How the items are linked:
s896: @>s585, ~>s179, +>s975, %>s561
s900: @>s531, ~>s652, +>s688, %>s586
s404: @>s788, ~>s50, +>s517, %>s476
s45: @>s201, ~>s287, +>s948, %>s927
s58: @>s349, ~>s644, +>s697, %>s212
s152: @>s830, ~>s909, +>s366, %>s712
s112: @>s637, ~>s808, +>s708, %>s129
s865: @>s652, ~>s341, +>s892, %>s688
s103: @>s752, ~>s956, +>s478, %>s8
s697: @>s426, ~>s671, +>s45, %>s725
s483: @>s706, ~>s813, +>s353, %>s281
s514: @>s42, ~>s58, +>s644, %>s349
s975: @>s486, ~>s456, +>s204, %>s10
s342: @>s847, ~>s390, +>s86, %>s137
s567: @>s813, ~>s848, +>s951, %>s353
s869: @>s918, ~>s103, +>s956, %>s752
s644: @>s212, ~>s697, +>s671, %>s426
s652: @>s586, ~>s688, +>s856, %>s865
s486: @>s179, ~>s10, +>s464, %>s975
s349: @>s514, ~>s212, +>s426, %>s58
s948: @>s53, ~>s220, +>s262, %>s771
s512: @>s897, ~>s70, +>s112, %>s381
s542: @>s34, ~>s830, +>s712, %>s878
s880: @>s570, ~>s706, +>s281, %>s982
s179: @>s561, ~>s975, +>s456, %>s486
s22: @>s402, ~>s419, +>s404, %>s171
s878: @>s542, ~>s152, +>s909, %>s830
s808: @>s129, ~>s708, +>s272, %>s18
s86: @>s569, ~>s214, +>s276, %>s617
s591: @>s50, ~>s718, +>s395, %>s517
s737: @>s532, ~>s900, +>s652, %>s531
s703: @>s661, ~>s869, +>s103, %>s918
s585: @>s536, ~>s561, +>s486, %>s896
s456: @>s10, ~>s204, +>s847, %>s464
s531: @>s737, ~>s586, +>s865, %>s900
s587: @>s272, ~>s585, +>s561, %>s536
s561: @>s896, ~>s486, +>s10, %>s179
s390: @>s137, ~>s86, +>s214, %>s569
s830: @>s878, ~>s712, +>s681, %>s152
s8: @>s103, ~>s411, +>s844, %>s956
s771: @>s948, ~>s443, +>s315, %>s220
s667: @>s794, ~>s425, +>s485, %>s851
s956: @>s8, ~>s478, +>s884, %>s411
s897: @>s315, ~>s381, +>s637, %>s512
s383: @>s884, ~>s880, +>s706, %>s570
s476: @>s404, ~>s591, +>s718, %>s50
s485: @>s147, ~>s514, +>s58, %>s42
s951: @>s479, ~>s532, +>s531, %>s577
s848: @>s353, ~>s951, +>s532, %>s479
s137: @>s342, ~>s569, +>s617, %>s390
s688: @>s865, ~>s856, +>s794, %>s341
s53: @>s287, ~>s771, +>s443, %>s948
s681: @>s909, ~>s402, +>s171, %>s366
s443: @>s220, ~>s315, +>s512, %>s262
s909: @>s712, ~>s366, +>s22, %>s681
s617: @>s86, ~>s480, +>s316, %>s214
s341: @>s688, ~>s892, +>s667, %>s856
s844: @>s478, ~>s383, +>s880, %>s884
s201: @>s671, ~>s927, +>s53, %>s45
s892: @>s856, ~>s667, +>s425, %>s794
s479: @>s848, ~>s577, +>s737, %>s951
s70: @>s381, ~>s112, +>s808, %>s637
s480: @>s214, ~>s316, +>s34, %>s276
s425: @>s851, ~>s485, +>s514, %>s147
s315: @>s262, ~>s512, +>s70, %>s897
s918: @>s703, ~>s752, +>s8, %>s869
s281: @>s483, ~>s567, +>s848, %>s813
s212: @>s58, ~>s426, +>s725, %>s644
s989: @>s708, ~>s587, +>s585, %>s272
s171: @>s22, ~>s788, +>s476, %>s419
s262: @>s443, ~>s897, +>s381, %>s315
s147: @>s425, ~>s42, +>s349, %>s485
s226: @>s204, ~>s342, +>s390, %>s847
s856: @>s341, ~>s794, +>s851, %>s892
s569: @>s390, ~>s617, +>s480, %>s86
s794: @>s892, ~>s851, +>s147, %>s667
s517: @>s591, ~>s588, +>s661, %>s718
s411: @>s956, ~>s844, +>s383, %>s478
s381: @>s512, ~>s637, +>s129, %>s70
s725: @>s697, ~>s201, +>s927, %>s671
s214: @>s617, ~>s276, +>s438, %>s480
s276: @>s480, ~>s438, +>s542, %>s316
s42: @>s485, ~>s349, +>s212, %>s514
s637: @>s70, ~>s129, +>s18, %>s112
s788: @>s419, ~>s476, +>s591, %>s404
s661: @>s395, ~>s918, +>s752, %>s703
s426: @>s644, ~>s725, +>s201, %>s697
s706: @>s982, ~>s281, +>s567, %>s483
s419: @>s171, ~>s404, +>s50, %>s788
s204: @>s464, ~>s847, +>s137, %>s226
s712: @>s152, ~>s681, +>s402, %>s909
s708: @>s18, ~>s272, +>s536, %>s989
s586: @>s900, ~>s865, +>s341, %>s652
s272: @>s989, ~>s536, +>s896, %>s587
s536: @>s587, ~>s896, +>s179, %>s585
s287: @>s927, ~>s948, +>s220, %>s53
s220: @>s771, ~>s262, +>s897, %>s443
s402: @>s366, ~>s171, +>s788, %>s22
s129: @>s112, ~>s18, +>s989, %>s808
s478: @>s411, ~>s884, +>s570, %>s844
s353: @>s567, ~>s479, +>s577, %>s848
s395: @>s588, ~>s703, +>s869, %>s661
s813: @>s281, ~>s353, +>s479, %>s567
s532: @>s577, ~>s531, +>s586, %>s737
s34: @>s438, ~>s878, +>s152, %>s542
s847: @>s226, ~>s137, +>s569, %>s342
s18: @>s808, ~>s989, +>s587, %>s708
s884: @>s844, ~>s570, +>s982, %>s383
s588: @>s718, ~>s661, +>s918, %>s395
s752: @>s869, ~>s8, +>s411, %>s103
s570: @>s383, ~>s982, +>s483, %>s880
s10: @>s975, ~>s464, +>s226, %>s456
s718: @>s517, ~>s395, +>s703, %>s588
s851: @>s667, ~>s147, +>s42, %>s425
s577: @>s951, ~>s737, +>s900, %>s532
s316: @>s276, ~>s34, +>s878, %>s438
s464: @>s456, ~>s226, +>s342, %>s204
s50: @>s476, ~>s517, +>s588, %>s591
s927: @>s45, ~>s53, +>s771, %>s287
s671: @>s725, ~>s45, +>s287, %>s201
s438: @>s316, ~>s542, +>s830, %>s34
s366: @>s681, ~>s22, +>s419, %>s402
s982: @>s880, ~>s483, +>s813, %>s706

The rows follow the links: the fewer symbols apart two items are, the more alike their rows tend to be.

Each row is also shifted at random along 7 hidden directions that mean nothing.

Each row, then its item:
[ -60   -3  -38    4   11 -145  -71   73   79   23   33  -13  -30   70  110  -86   -1  137  126  -70   30  -52 -108   18  158   85   11    0   -9  -33 -137  -56  -51 -100   -5  -59    0  -64]: s671
[ 250  104  -32  155   71   50   67  -45   60   89  -31   91   30 -141 -145  -63  -23 -120  -11   38  180  -38  199  -13 -112   97   -7   54  -17   40  -26  133  100    5   -2   59  -65  120]: s718
[-152   29 -113   -5  -34   18  -22   -4   53   -6  -10  -45 -118  -13   85  -49  -35   57   77   16   -7  127  -94   35 -117  -35   54   36   25 -106  100   28   91 -115   43   -5  -58   53]: s892
[  83 -140   87  -27    1   31  -43  118  -65   35  -81  -83   30   31   -2  -28  141  -88  -23  -87 -116  -49   13   71   45   21  -66   21   22   41    3  -86  -47   47  -43    1  101  -38]: s569
[ 138  -38  -62   17   87   10   20   18  -42   31    4  -29   80 -171   -9  -94   -2   35  -57   57  135  -47  -45  -67   33   92  -75  -25   17  -93   99  -64  139   14  -31    2    2   92]: s989
[-153   85   21  149   16 -118  -15  -27   67   25   21   -3  -42  110  -27    1  -81   59  -72   73   54  -95 -118   -7  124  168   59  -95  -80  -12  -71  -71   15   29   51  -83    1  -46]: s45
[ 146   -7   16  -17   10   35  -17  -41  -17   67   -6   77   81 -131  -13   -8   41  -61   88  -58   96    2  156   24  -32  -45   74   68    0   91 -123  114  -29   17  -17  117 -101   15]: s591
[ 172  -40   53   50   40  -13  -20   -8   -8   96  -83   28   38 -140  -82  -32   25 -130   -5 -167  115  -19  163  116  -55  -18   14  111   12   52  -58   80  -43  -18  -34  135  -95  147]: s517
[-176 -132   30  -38   -1   -4    0   42   59  109  -16 -130   49  -68  -40   47   92  -55   -2   56  -12  -53  -72   69    1   22   25   61   53  -48   43   22  -23   81   49  -77   95  -25]: s10
[ 158  -34  -16   97    4   99  -28   32  -74   78  -35  -23   75   -6   83   -7   73   33    9   67 -147 -162   -6   55   66  101   51   28   68   27   12  -89  102  145   19    5   85  -84]: s204
[ -90   55  -16  -64   11   29   73 -103   18  -14  -77   -6 -100  -38 -107   -9 -121  -32 -160  -45   23   22  -37   15 -154 -124  -16   91   27 -122  100   31   18   21  -37  -63  -65  165]: s688
[-142  -17    8  -47  -21 -141  -39  -47   81  -37   -5   61  -60  -35   -3   68  -72   46   32  -94  140  175  -71   57  -27 -162   56  -16  -86  -21  -80  125  -98 -158   66    9 -156   48]: s900
[ 177 -101  -40 -154   97  -56   18   46    2   28   -9  -55   55 -207  -40 -117   67   40   90  -71  161    1  -48  -75   51   21 -121   13   32 -136   42  -52   83 -101 -114    6  -27  124]: s18
[  35    4   41 -193    6   11  -20 -101 -114  -16   32   16   10    0   -5   99   23  113   29  -13  -33  -80 -102 -106  122  -49   89  -77  -52    3 -150 -101   16  113  -94   -8  -65 -101]: s897
[  46  -88   85 -132  -12  -58  101  -24   24  -89   82    7   94  -27 -106  131   29 -109   -6   31   56   42   34  -29   -3  -71  -44   -5   33    4    6   18 -132   61   -6   -7   14   37]: s152
[-304  -81  -89 -139  -40   80   -5   31  -53  -14  116  -52  116 -100  106  -12   36   27  -73  249   18   89 -133 -192  -52  -53  -11  -43   -9  -19   91   47    5   61   47 -168   92 -163]: s272
[ 167   57  -50  -78  -11   31    5   58   -5  -92  -91  144  -72   68   87   18   13  134   97 -166 -118  203  129  -26  -18 -229 -196  -19  -35   36   45  117   37 -316    4   40   39   -9]: s567
[  10  -16 -108    9   34   98   16  -47  -19   85   57   37   96 -157 -119  136  -89  105 -153  181   91   36   -4 -120   -9  -94  -34  -99  -95  -39   23  211  123   40  106  -93  120 -104]: s536
[ -90   21   48   29  -47  -85  -91  -35  -61  -96  -10  139    9   76  194    1  -57   80  -16  -93    7   71  -34   29   60  -81   76  -32  -67  102  -99  -27 -119  -66   20   86 -174  -37]: s577
[ 115   -1  -38  -91  -20   62   67  -17   20  -33   30   91   91 -104   71   71  112   -6  186   92   10  126  114  -67  -72  -63    2   30   53   51   57   93   84  -72   24   58  -13  -28]: s419
[-135 -190  -70  -48   -5   38  -34   80    9   47  -36  -82   60 -142   36   41   27   54  -88   49  -20  101  -96   41  -24 -146 -103   -4    8  -93  159  104   10  -68  107  -87  129  -23]: s585
[  68   21    2 -156    5   51  -22  -62 -126  -38   71   22   53  -40   82  -12   58  106   74   63   12  -54  -99 -175  102   57   78  -86  -35   10  -71 -152   94   83 -100    7  -66 -107]: s70
[ -67   24   23    6  -45   78  119  -69  -16 -114   79   61  105   12    5  138   23  -90  -71  252  -36   58   40  -97  -93  -22   -5  -56   34   55  167   13   31  115   80  -23   50  -48]: s681
[  81  -69   15  -31   15  -68  -44  109  117  100   22  -40   -4  -26 -100   72  155  -47  224   16   75   69   35  -10   80   81   30  -69  -94   54 -149  127   37 -116   49   -7   75 -136]: s390
[ 111  -89  -86  -86    1   15    0   56   81   84   49  -37   86 -110   57   26   93  116  180   76   -6  -38  -38  -23   48   -4   22   76   78  -61  -33   73   63  -19   34  -69   97  -91]: s975
[  13   89   27  200   51   11   68  -42   68   93  -21   10    9  -93 -209  -83  -71 -255 -153   74  184  -50  140    9 -164  147   16   53  -25   46   23   97   22   90   15    8  -45  139]: s395
[ 175   21  -11   91  -16    5   67  -38    3  -90   50   91  104  -35   66   93   37  -15   92  156   17   56   58  -12   -9   56   17  -54   51   41  105   -7  109    1   96   97  -15   33]: s366
[-272  -54   15   -3  -31  -74  -89   84  -30    3   -2  -79  -14  136  201 -162   -1   75  -24  -76  -95 -103 -149   34  118   67    9   34   42   -9  -30 -189 -146   33  -53  -71   18  -73]: s725
[ -44  -11  -26  -42   10   10   54    9   86   88   64  -72   66  -66  -23    3   99  -23  118  169   16 -110  -31  -67   14  143   82   58   69  -17  -41    5   70  114   16 -101   78  -75]: s456
[-305   47  -46   93  -33   21 -128  -68  -39  109   36  -67 -104   18   10   -3 -104   47   19    7   31   10  -39   37    2   68  187  -59  -86    1  -89   34   25   26   39   75  -68  -88]: s147
[ 117  -78   35 -136  -19  -86   18  106   47  -98  160   -9  121   37   85  -67  147  -68  192   76   62    5  -19 -143   78  103    7  -13   45   86 -130  -71 -127    9  -69  -47   17 -104]: s316
[-245   94 -101  -84    7   37  -13   30   41   82   75  -71  -67   13    1 -154  -14   46   82   57   31  -14  -21 -160  -47   74  -17   23   10  -33  -55   20   23  -43  -71 -107   58  -85]: s349
[ -26  -47  -28 -143  -27  -26  104   34  131  -78   47   18   56  -94   30   79  169  -68  252  121   50  225   48  -84 -100  -80  -52   19   67    9  113  120   50 -165   65    0   31   -6]: s22
[ 171  -29   66  367   23   22 -129    5  -80  123 -104   -1   10   32  -79  132   -7  -15 -108   10  -27  -96   46  182  125  188  109 -175 -163   96  -62   18  138   74  152  154   20  -65]: s137
[-194  -59   25 -126  -16   -9  -40    1  -47  -28   -3  -52  -27  -21   21   69   89   33   35   66    9  126 -162  -82   48  -13   19 -127 -103  -26   34  -53   82  -47    0  -23   -8  -81]: s381

From each start, follow one symbol. Which item do you reach?
Answers are names.
[-140 -245  181  -77   -4 -154  -89  163   14   40  -61 -189    7   15  -26  -53  198 -206   77 -175   12  -21  -67  146   84   80   -8   27   12   43  -77 -120 -224    8  -70   40    0   17]
+ -> s276
[ -95  107  -20   31  -37   -3   14  -75   -6  -90    4  141  -23   48   81   -5  -97   39 -114   60   38   73  -27  -66  -55  -72   24  -40  -60   43   10   30   -9  -31   49  -40 -109  -18]
% -> s531
[ 103  -63   46   60   -8  -65  -20  116   15  -45   58  -25   78   61   50  -73  107 -113   77   80   25   -8  -18  -43   70  196   -5  -65   -9   82  -31  -99  -25    6  -10    5   28  -64]
@ -> s214
[ -62  148  -94   -7  -23   54   49 -101   23  -78   53  107  -38   20   77  -27 -107   71  -64  156   33   51  -49 -123 -110  -40   76    8   -2  -23   32   31   68   21   34  -81 -102  -13]
+ -> s856
[-195  -83   64   34  -49   33  -99    3 -137  -59 -116  -38  -54   94  106  132   24   80 -131   10 -182   98 -193   86   65  -67   27 -169 -109  -18  126 -102   76  -13  104   16    9  -96]
~ -> s512
[  17  125 -171  -70   -2  185   43  -14  -19    0  -16   -7 -106  -19   63 -114  -59  118   36   61 -110   43   -2  -88 -157  -65  -46   84   73 -107  146   20  199  -58  -39  -72   56   23]
@ -> s794
[ 167   81    8  125   31  -13  117   15   51  -77  119   43   77   24 -113    6    6 -128  -55  251  107  -16   40 -165   -8  227  -44 -128  -44   61   27   -8   89   82   41  -72   61  -24]
~ -> s542
[-171   56  -59  219   -6  -48 -139   63  -30   33   18  -41  -41  111  194 -187  -58   95   11    4  -21 -103  -85   43  118  215   62  -54  -13   11  -20 -142   32  -19   23   26  -14  -59]
~ -> s697
[ 223  -54   30 -167   34  -31  185   79   56 -159   57  -13   92  -12  -29 -102  105 -135   24   50    4  -17   17 -107  -58   27 -190   98  176  -44  171 -132  -51   23 -116  -86   85  129]
@ -> s542
[-107  -89  -42 -133    0    6  -42   35  -65  -20   43  -44   64 -121   71  -30   63   38   28   78   66   88 -117 -127   30    0  -18  -84  -48  -43   48  -32   53  -38  -17  -31   -4  -67]
~ -> s708
[ 116  -19    0  -35    7  -49  -57    4  -11   11  -39   45  -30   89   42   92  -63  220  -17 -140  -87  -71  -80   72  183 -119  -17  -32  -47  -29 -142   -2  -59  -42   -3  -32   24  -82]
@ -> s45
[ 182   29   -6  126   52 -143  -15   19   62    5  -58   29  -53   72   -1   -1  -45  147   34  -83   14  -95 -109  101  172  119  -18  -44  -18  -74  -38 -110   80  -81   26    8  -20   61]
+ -> s220
[  43  -84   11  -85  -35  153  -44   47 -101   16  -86   27   59  -50   92  -57   22  -61 -127 -128 -117   -3  109   61 -121 -221  -44  150   69   80   12   68 -147   62  -45    9   11  -12]
@ -> s718
[  46    3  -35  -88    5   43   67   97  101   71   50  -62   35  -22  -24  -40  171  -58  201  163   -8  -34    4 -125  -22  144  -17   24   56    4  -10   21  124    2  -10 -125  139 -111]
% -> s342
[ -89  -98   34  137  -29   24  -62   79   11   47  -94  -41  -12  -28    6  -52  -24 -162 -145  -77    0   80   66  160 -135  -69  -21   79   -7   39   84  106 -103  -31   78   30  -11   70]
~ -> s918
[ 165 -110   84  -37   -8 -161  -29  -60   44  -43  130   58  108  -40 -122  241    0    6  130  -40  170   51   43   43  141  -74  104 -100  -94   70 -238  134 -153  -13   53  110  -67  -66]
~ -> s712
[-160   39   67   12  -17  -76   -9   -8  -15  -89  -62   78  -46   72   67  -31  -20  -35  -67 -103   11   82    0   14  -19  -51  -50  -19  -43   58   37  -48  -98  -97   -7   41 -102   61]
+ -> s737
[  65   49   17   26    5  -22    4  -31  -60  -55  -42   18  -27  127  119  -30  -14  144  -59   13 -135 -149 -151   14  138   81   22  -20   31  -40   12 -219   54   86  -29  -43   -5  -36]
+ -> s262
